Below is a small trained network, with its code and all its weights. Each question gives an input and a class and asks what happens when units are switched off, that is, made to give their printed mean instead of their output.

import numpy as np


def w(rows, s, z=0):
    codes = np.array(rows[::2]) - 128.0
    scale = np.full(codes.shape[1], s)
    scale[-1] = z or s
    return codes * scale


def norm(h):
    return h / np.sqrt((h * h).mean(-1, keepdims=True) + 1e-5)


def f(y):
    return np.maximum(y, 0)


def log_softmax(a):
    a = a - a.max(-1, keepdims=True)
    return a - np.log(np.exp(a).sum(-1, keepdims=True))


def net(x, mask):
    res = np.array(x, float).reshape(1, 4) / 4 @ E
    u = 0
    for l in range(3):
        y = f(norm(res) @ A[l][:, :-1].T + A[l][:, -1])
        res = res + np.where(mask[u : u + 4], y, B[l][:, -1]) @ B[l][:, :-1]
        u += 4
    return log_softmax(norm(res)[-1] @ U[:, :-1].T + U[:, -1])


A, B = {}, {}
E = w([
[151,133,98,68,160,52,165,108,93],'x0',
[191,164,244,220,110,151,209,202,43],'x1',
[155,178,102,155,2,217,137,81,80],'x2',
[135,221,167,245,27,10,215,169,83],'x3',
],0.0098)
A[0] = w([
[2,148,186,144,134,125,57,116,170,55],'0.n1',
[130,165,35,102,119,20,140,92,141,1],'0.n2',
[228,67,204,143,175,219,152,165,117,11],'0.n3',
[129,118,78,75,162,28,134,151,89,57],'0.n4',
],0.0083,0.006)
B[0] = w([
[143,189,73,105,90,121,95,142,210,211],'0.n1',
[109,61,68,37,155,178,179,61,189,237],'0.n2',
[41,200,186,43,197,198,86,13,44,239],'0.n3',
[112,2,177,157,126,192,184,163,227,253],'0.n4',
],0.0091,0.0036)
A[1] = w([
[180,150,164,142,149,189,84,165,146,6],'1.n1',
[228,2,114,136,220,46,168,108,155,118],'1.n2',
[134,92,21,142,41,157,145,67,88,1],'1.n3',
[208,184,176,187,35,139,180,115,99,206],'1.n4',
],0.0087,0.0038)
B[1] = w([
[167,85,54,80,174,139,43,88,134,143],'1.n1',
[229,154,189,38,68,106,178,120,108,251],'1.n2',
[123,255,123,164,127,91,79,136,200,192],'1.n3',
[250,94,175,166,111,44,109,169,45,255],'1.n4',
],0.009,0.007)
A[2] = w([
[78,175,100,111,87,185,97,109,175,186],'2.n1',
[84,140,168,209,132,58,180,157,80,39],'2.n2',
[45,131,113,146,122,111,149,159,142,3],'2.n3',
[140,57,146,100,246,139,98,119,158,130],'2.n4',
],0.011,0.0035)
B[2] = w([
[239,111,123,209,37,84,196,74,165,218],'2.n1',
[183,120,189,142,24,58,155,121,200,192],'2.n2',
[31,150,16,121,95,185,109,204,128,131],'2.n3',
[91,54,201,70,138,63,251,255,228,254],'2.n4',
],0.0067,0.0093)
U = w([
[111,92,74,145,143,139,135,152,73,39],'0',
[146,137,139,131,119,194,81,85,8,79],'1',
[117,56,164,47,147,129,167,133,167,229],'2',
[29,106,161,67,232,155,107,142,94,2],'3',
[125,125,54,129,59,128,105,91,175,185],'4',
[152,146,169,167,71,55,125,172,69,172],'5',
],0.018,0.0064)

Each question gives the input, the list of numbers given to net, and the class t.
The units are the neurons (one row each of A and B). Each row of codes is followed by its name. A weight is (code - 128) times the scale printed after its matrix; where a second scale follows, it is the last column's (A, B and U).
mask holds one flag per neuron, layer by layer. A switched-off neuron (its flag False) gives its mean, the last column of its row in B, instead of its output. The means were averaged over made-up inputs and are rounded, as every weight is.
A unit's drop is (log p(t) with every unit on - log p(t) with that unit switched off) / (log p(t) with every unit on - log p(t) with every unit switched off).
The circuit of an input: a set's keep is (log p(t) with only the set's units on - log p(t) with every unit switched off) / (log p(t) with every unit on - log p(t) with every unit switched off). Starting from all 12 units, units are removed one at a time, each time the one whose removal leaves the highest keep (on an exact tie, the one counted first), for as long as the keep stays at least 0.8.
units of the circuit, in order: the units of the circuit, biggest drop first
unit that matters most: the unit with the biggest drop
top k neurons: the k neurons with the biggest drops, biggest first
drop of u: that unit's drop, to one decimal
input [1,5,-6,-2], class 3: units of the circuit, in order -> (0.n3, 2.n1)
input [1,-7,4,8], class 4: unit that matters most -> 0.n2
input [-1,-2,8,-1], class 5: units of the circuit, in order -> (1.n4, 0.n2)
input [-8,-8,-8,8], class 4: units of the circuit, in order -> (0.n1, 2.n4)
input [2,-4,1,6], class 4: units of the circuit, in order -> (0.n2, 2.n4)
input [6,-4,-1,7], class 2: top 2 neurons -> (0.n2, 0.n4)
input [8,0,5,-4], class 4: units of the circuit, in order -> (1.n3, 2.n4)
input [-7,1,-4,1], class 4: top 3 neurons -> (0.n1, 1.n4, 2.n1)
input [-1,1,7,-3], class 1: top 4 neurons -> (2.n4, 1.n4, 0.n2, 2.n2)
input [0,-2,-5,6], class 2: top 3 neurons -> (0.n2, 1.n4, 0.n4)
input [0,7,-1,-2], class 1: top 2 neurons -> (0.n3, 0.n4)
input [6,-5,5,-6], class 4: top 2 neurons -> (1.n3, 2.n1)
input [-5,-7,3,-6], class 4: top 2 neurons -> (2.n1, 0.n4)
input [-6,7,-5,-4], class 3: units of the circuit, in order -> (0.n3)
input [-2,-7,2,-4], class 4: top 2 neurons -> (2.n1, 0.n4)
input [-5,5,5,-2], class 1: drop of 0.n3 -> 0.2
input [-6,6,2,-4], class 1: drop of 0.n3 -> 0.1
input [-2,-4,2,-4], class 4: drop of 2.n2 -> 0.0
